Here is a tiny trained network, its code and every weight. The questions are about switching its units off for an input and a class, where a switched-off unit gives its printed mean instead of its output.

import numpy as np


def w(rows, s, z=0):
    codes = np.array(rows[::2]) - 128.0
    scale = np.full(codes.shape[1], s)
    scale[-1] = z or s
    return codes * scale


def norm(h):
    return h / np.sqrt((h * h).mean(-1, keepdims=True) + 1e-5)


def f(y):
    return y / 2 * (1 + np.tanh(0.7978845608 * (y + 0.044715 * y**3)))


def log_softmax(a):
    a = a - a.max(-1, keepdims=True)
    return a - np.log(np.exp(a).sum(-1, keepdims=True))


def net(x, mask):
    res = np.array(x, float).reshape(1, 2) / 4 @ E
    u = 0
    for l in range(2):
        y = f(norm(res) @ A[l][:, :-1].T + A[l][:, -1])
        res = res + np.where(mask[u : u + 3], y, B[l][:, -1]) @ B[l][:, :-1]
        u += 3
    return log_softmax(norm(res)[-1] @ U[:, :-1].T + U[:, -1])


A, B = {}, {}
E = w([
[77,188,254],'x0',
[228,162,163],'x1',
],0.0079)
A[0] = w([
[98,132,253,253],'0.n0',
[237,175,187,22],'0.n1',
[172,130,172,234],'0.n2',
],0.02,0.0037)
B[0] = w([
[69,161,153,255],'0.n0',
[82,67,181,208],'0.n1',
[249,252,145,178],'0.n2',
],0.037,0.013)
A[1] = w([
[104,215,77,22],'1.n0',
[136,4,174,109],'1.n1',
[220,90,148,3],'1.n2',
],0.037,0.0041)
B[1] = w([
[153,54,67,192],'1.n0',
[180,146,68,254],'1.n1',
[156,2,216,228],'1.n2',
],0.053,0.0088)
U = w([
[214,167,38,208],'0',
[214,10,178,118],'1',
[2,72,71,123],'2',
[102,254,192,186],'3',
[158,169,127,3],'4',
],0.021,0.012)

Each question gives the input, the list of numbers given to net, and the class t.
The units are the neurons (one row each of A and B). Each row of codes is followed by its name. A weight is (code - 128) times the scale printed after its matrix; where a second scale follows, it is the last column's (A, B and U).
mask holds one flag per neuron, layer by layer. A switched-off neuron (its flag False) gives its mean, the last column of its row in B, instead of its output. The means were averaged over made-up inputs and are rounded, as every weight is.
A unit's drop is (log p(t) with every unit on - log p(t) with that unit switched off) / (log p(t) with every unit on - log p(t) with every unit switched off).
The circuit of an input: a set's keep is (log p(t) with only the set's units on - log p(t) with every unit switched off) / (log p(t) with every unit on - log p(t) with every unit switched off). Starting from all 6 units, units are removed one at a time, each time the one whose removal leaves the highest keep (on an exact tie, the one counted first), for as long as the keep stays at least 0.8.
circuit, biggest first: the units of the circuit, biggest drop first
k most important neurons: the k neurons with the biggest drops, biggest first
top k neurons in layer l: the k neurons of layer l with the biggest drops, biggest first
drop when u is switched off: that unit's drop, to one decimal
input [8,-4], class 2: 3 most important neurons => 1.n0, 0.n1, 0.n0
input [5,-3], class 2: top neuron in layer 1 => 1.n0
input [4,-2], class 2: circuit, biggest first => 1.n0, 0.n0
input [2,-5], class 2: 2 most important neurons => 0.n2, 1.n2
input [2,-2], class 2: 2 most important neurons => 0.n1, 1.n0
input [1,-4], class 2: top 2 neurons in layer 0 => 0.n1, 0.n2
input [1,4], class 3: 3 most important neurons => 0.n2, 0.n1, 1.n2
input [-2,-8], class 0: 2 most important neurons => 0.n0, 0.n2
input [-3,-7], class 0: 3 most important neurons => 0.n0, 0.n2, 1.n2
input [3,-8], class 2: 2 most important neurons => 0.n2, 1.n2
input [7,-8], class 2: 2 most important neurons => 0.n1, 1.n0
input [-5,-4], class 0: top 2 neurons in layer 0 => 0.n2, 0.n0
input [-6,-5], class 0: 3 most important neurons => 0.n2, 0.n0, 1.n2
input [-7,-3], class 0: top 2 neurons in layer 0 => 0.n2, 0.n0
input [0,-4], class 0: top neuron in layer 0 => 0.n0
input [-7,-6], class 0: 3 most important neurons => 0.n2, 0.n0, 1.n2
input [2,-4], class 2: top 2 neurons in layer 0 => 0.n2, 0.n1
input [6,-5], class 2: drop when 0.n1 is switched off => 0.2
input [-4,-1], class 0: drop when 0.n2 is switched off => 0.9
input [4,1], class 3: drop when 1.n2 is switched off => 0.3
input [5,2], class 3: drop when 0.n0 is switched off => 0.0
input [5,-4], class 2: most important neuron => 1.n0
